Below is a small trained network, with its code and all its weights. Each question gives an input and a target symbol and asks what happens when units are switched off, that is, made to give their printed mean instead of their output.

import numpy as np


def w(rows, s, z=0):
    codes = np.array(rows[::2]) - 128.0
    scale = np.full(codes.shape[1], s)
    scale[-1] = z or s
    return codes * scale


def f(y):
    return np.maximum(y, 0)


def softmax(a):
    e = np.exp(a - a.max(-1, keepdims=True))
    return e / e.sum(-1, keepdims=True)


def log_softmax(a):
    a = a - a.max(-1, keepdims=True)
    return a - np.log(np.exp(a).sum(-1, keepdims=True))


def net(x, mask):
    ids = ['ΓΛΩαβδεηθπστψ'.index(c) for c in x.split()]
    T = len(ids)
    res = E[ids] + P[:T]
    u = 0
    for l in range(2):
        q, k, v = (res @ M[l].T for M in (Q, K, V))
        z = softmax(np.where(np.tri(T) > 0, q @ k.T / 2**0.5, -1e9)) @ v
        res = res + np.where(mask[u], z, O[l][:, -1]) @ O[l][:, :-1]
        u += 1
        y = f(res @ A[l][:, :-1].T + A[l][:, -1])
        res = res + np.where(mask[u : u + 16], y, B[l][:, -1]) @ B[l][:, :-1]
        u += 16
    return log_softmax(res[-1] @ U[:, :-1].T + U[:, -1])


Q, K, V, O, A, B = {}, {}, {}, {}, {}, {}
E = w([
[52,129,107],'Γ',
[23,58,111],'Λ',
[99,92,106],'Ω',
[53,39,116],'α',
[108,115,106],'β',
[137,154,109],'δ',
[99,76,111],'ε',
[75,92,103],'η',
[139,198,92],'θ',
[217,250,116],'π',
[131,182,93],'σ',
[102,102,105],'τ',
[172,233,94],'ψ',
],0.016)
P = w([
[134,180,195],'0',
[190,5,186],'1',
[199,85,77],'2',
[108,232,113],'3',
[157,54,188],'4',
[200,78,71],'5',
[91,214,124],'6',
[150,70,186],'7',
[205,94,66],'8',
[81,207,136],'9',
[184,121,188],'10',
[189,74,71],'11',
],0.016)
Q[0] = w([
[40,138,85],'0.h0',
[253,116,189],'0.h0',
],0.0046)
K[0] = w([
[2,63,91],'0.h0',
[1,108,136],'0.h0',
],0.0064)
V[0] = w([
[179,119,104],'0.h0',
[161,1,64],'0.h0',
],0.0094)
O[0] = w([
[157,144,5,254],'0.h0',
[152,126,111,161],'0.h0',
],0.015,0.00097)
A[0] = w([
[137,99,135,93],'0.n0',
[71,132,96,60],'0.n1',
[174,126,237,15],'0.n2',
[125,191,54,44],'0.n3',
[121,155,125,72],'0.n4',
[116,150,119,56],'0.n5',
[163,21,119,81],'0.n6',
[174,113,125,173],'0.n7',
[112,182,126,145],'0.n8',
[80,171,111,121],'0.n9',
[108,247,112,1],'0.n10',
[109,105,102,172],'0.n11',
[202,137,156,84],'0.n12',
[60,160,124,232],'0.n13',
[163,118,132,164],'0.n14',
[115,56,191,38],'0.n15',
],0.015,0.0036)
B[0] = w([
[76,242,113,155],'0.n0',
[195,194,70,154],'0.n1',
[120,24,190,175],'0.n2',
[150,79,111,235],'0.n3',
[81,128,175,148],'0.n4',
[112,112,141,143],'0.n5',
[156,185,71,255],'0.n6',
[59,123,80,195],'0.n7',
[44,150,108,190],'0.n8',
[113,222,236,179],'0.n9',
[125,74,128,242],'0.n10',
[254,149,160,180],'0.n11',
[124,78,70,186],'0.n12',
[131,248,189,191],'0.n13',
[22,127,109,174],'0.n14',
[160,195,169,192],'0.n15',
],0.0053,0.0092)
Q[1] = w([
[168,90,225],'1.h0',
[50,89,1],'1.h0',
],0.0074)
K[1] = w([
[168,62,172],'1.h0',
[73,42,255],'1.h0',
],0.0074)
V[1] = w([
[55,233,122],'1.h0',
[211,254,12],'1.h0',
],0.0062)
O[1] = w([
[2,84,151,255],'1.h0',
[194,61,165,94],'1.h0',
],0.0082,0.0059)
A[1] = w([
[162,153,110,253],'1.n0',
[119,147,99,139],'1.n1',
[197,70,92,127],'1.n2',
[145,118,81,131],'1.n3',
[211,150,62,129],'1.n4',
[93,159,108,153],'1.n5',
[187,176,62,111],'1.n6',
[158,75,156,46],'1.n7',
[170,124,212,192],'1.n8',
[116,124,161,114],'1.n9',
[104,225,147,92],'1.n10',
[71,143,74,65],'1.n11',
[152,95,33,125],'1.n12',
[152,1,81,205],'1.n13',
[160,49,197,163],'1.n14',
[182,133,196,242],'1.n15',
],0.013,0.0058)
B[1] = w([
[66,185,120,211],'1.n0',
[100,185,171,187],'1.n1',
[254,112,198,176],'1.n2',
[148,125,154,190],'1.n3',
[164,129,189,193],'1.n4',
[133,181,112,227],'1.n5',
[212,200,166,198],'1.n6',
[222,234,117,144],'1.n7',
[133,112,32,207],'1.n8',
[173,139,129,153],'1.n9',
[211,99,91,228],'1.n10',
[159,76,81,240],'1.n11',
[128,97,199,255],'1.n12',
[48,78,243,237],'1.n13',
[102,130,29,182],'1.n14',
[64,130,41,214],'1.n15',
],0.0068,0.0092)
U = w([
[83,75,6,65],'Γ',
[141,130,39,220],'Λ',
[166,145,195,45],'Ω',
[239,168,73,2],'α',
[127,138,184,56],'β',
[105,129,185,64],'δ',
[212,141,194,12],'ε',
[38,218,154,245],'η',
[59,65,110,147],'θ',
[129,58,242,65],'π',
[67,73,117,150],'σ',
[135,151,207,63],'τ',
[72,57,133,166],'ψ',
],0.013,0.0048)

Each question gives the input, a string of symbols that net reads in full, and the target symbol t.
The units are the heads (2 rows each of Q, K, V and O) and the neurons (one row each of A and B). Each row of codes is followed by its name. A weight is (code - 128) times the scale printed after its matrix; where a second scale follows, it is the last column's (O, A, B and U).
mask holds one flag per unit, layer by layer, with each layer's heads first. A switched-off unit (its flag False) gives its mean, the last column of its rows in O or B, instead of its output. The means were averaged over made-up inputs and are rounded, as every weight is.
A unit's drop is (log p(t) with every unit on - log p(t) with that unit switched off) / (log p(t) with every unit on - log p(t) with every unit switched off).
The circuit of an input: a set's keep is (log p(t) with only the set's units on - log p(t) with every unit switched off) / (log p(t) with every unit on - log p(t) with every unit switched off). Starting from the 12 units with the biggest drops (on a tie, the unit counted first), units are removed one at a time, each time the one whose removal leaves the highest keep (on an exact tie, the one counted first), for as long as the keep stays at least 0.8.
circuit, biggest first: the units of the circuit, biggest drop first
unit that matters most: the unit with the biggest drop
k most important neurons: the k neurons with the biggest drops, biggest first
k most important neurons of layer l: the k neurons of layer l with the biggest drops, biggest first
input α π α α τ β π α π π τ σ, target α: circuit, biggest first => [1.h0 1.n6]
input ε σ π π δ ψ ε Λ, target Λ: unit that matters most => 0.n15
input η ε Γ Ω η ψ, target η: 2 most important neurons => [0.n2 0.n13]
input ε Ω θ π τ α, target ε: 2 most important neurons of layer 0 => [0.n6 0.n2]
input θ τ α π η α π π δ τ Ω π, target θ: 2 most important neurons => [0.n13 0.n11]
input τ Γ α β η α π Λ ε Γ π, target Γ: circuit, biggest first => [1.n14 1.n15 1.h0]
input α α τ, target α: 4 most important neurons => [0.n2 0.n6 1.n6 1.n11]
input α π σ σ Γ Ω, target α: 2 most important neurons => [0.n2 0.n6]
input η α β β π α, target η: 3 most important neurons => [0.n6 0.n2 0.n13]
input η α π τ δ π, target η: 4 most important neurons => [0.n2 0.n6 0.n11 0.n13]
input δ η β σ Λ ε Γ α, target Γ: 4 most important neurons => [0.n15 1.n14 1.n15 1.n8]
input θ θ Λ π ε ε Γ π δ, target θ: 2 most important neurons of layer 0 => [0.n13 0.n9]
input ε Γ α η τ π Ω ε α π σ η, target ε: 2 most important neurons => [0.n2 1.n6]
input π π α, target π: 2 most important neurons of layer 0 => [0.n13 0.n9]
input α π ε Γ α δ σ π β σ π Γ, target α: 3 most important neurons of layer 0 => [0.n2 0.n6 0.n1]
input β ε η ε Ω α α Ω θ η, target Λ: unit that matters most => 1.n13
input η Λ η τ π η Ω θ τ α Λ π, target η: 3 most important neurons => [0.n2 0.n11 0.n7]
input π π σ α Ω δ α ψ π Ω τ α, target π: 3 most important neurons => [1.n13 0.n13 1.n12]
input η σ π Ω ψ τ, target η: 2 most important neurons of layer 0 => [0.n2 0.n6]
input α α π Γ Γ Λ, target α: unit that matters most => 0.h0
input α σ π τ η η π, target Λ: 2 most important neurons of layer 0 => [0.n9 0.n7]
input π ε ψ, target π: 2 most important neurons of layer 0 => [0.n3 0.n13]
input π τ ε η η η ε π π ε α Ω, target π: 3 most important neurons => [1.n13 0.n13 1.n12]
input ε σ α Λ Λ τ, target ε: 4 most important neurons of layer 1 => [1.n6 1.n12 1.n4 1.n15]
input α π Γ π η Γ, target α: 2 most important neurons of layer 0 => [0.n2 0.n6]
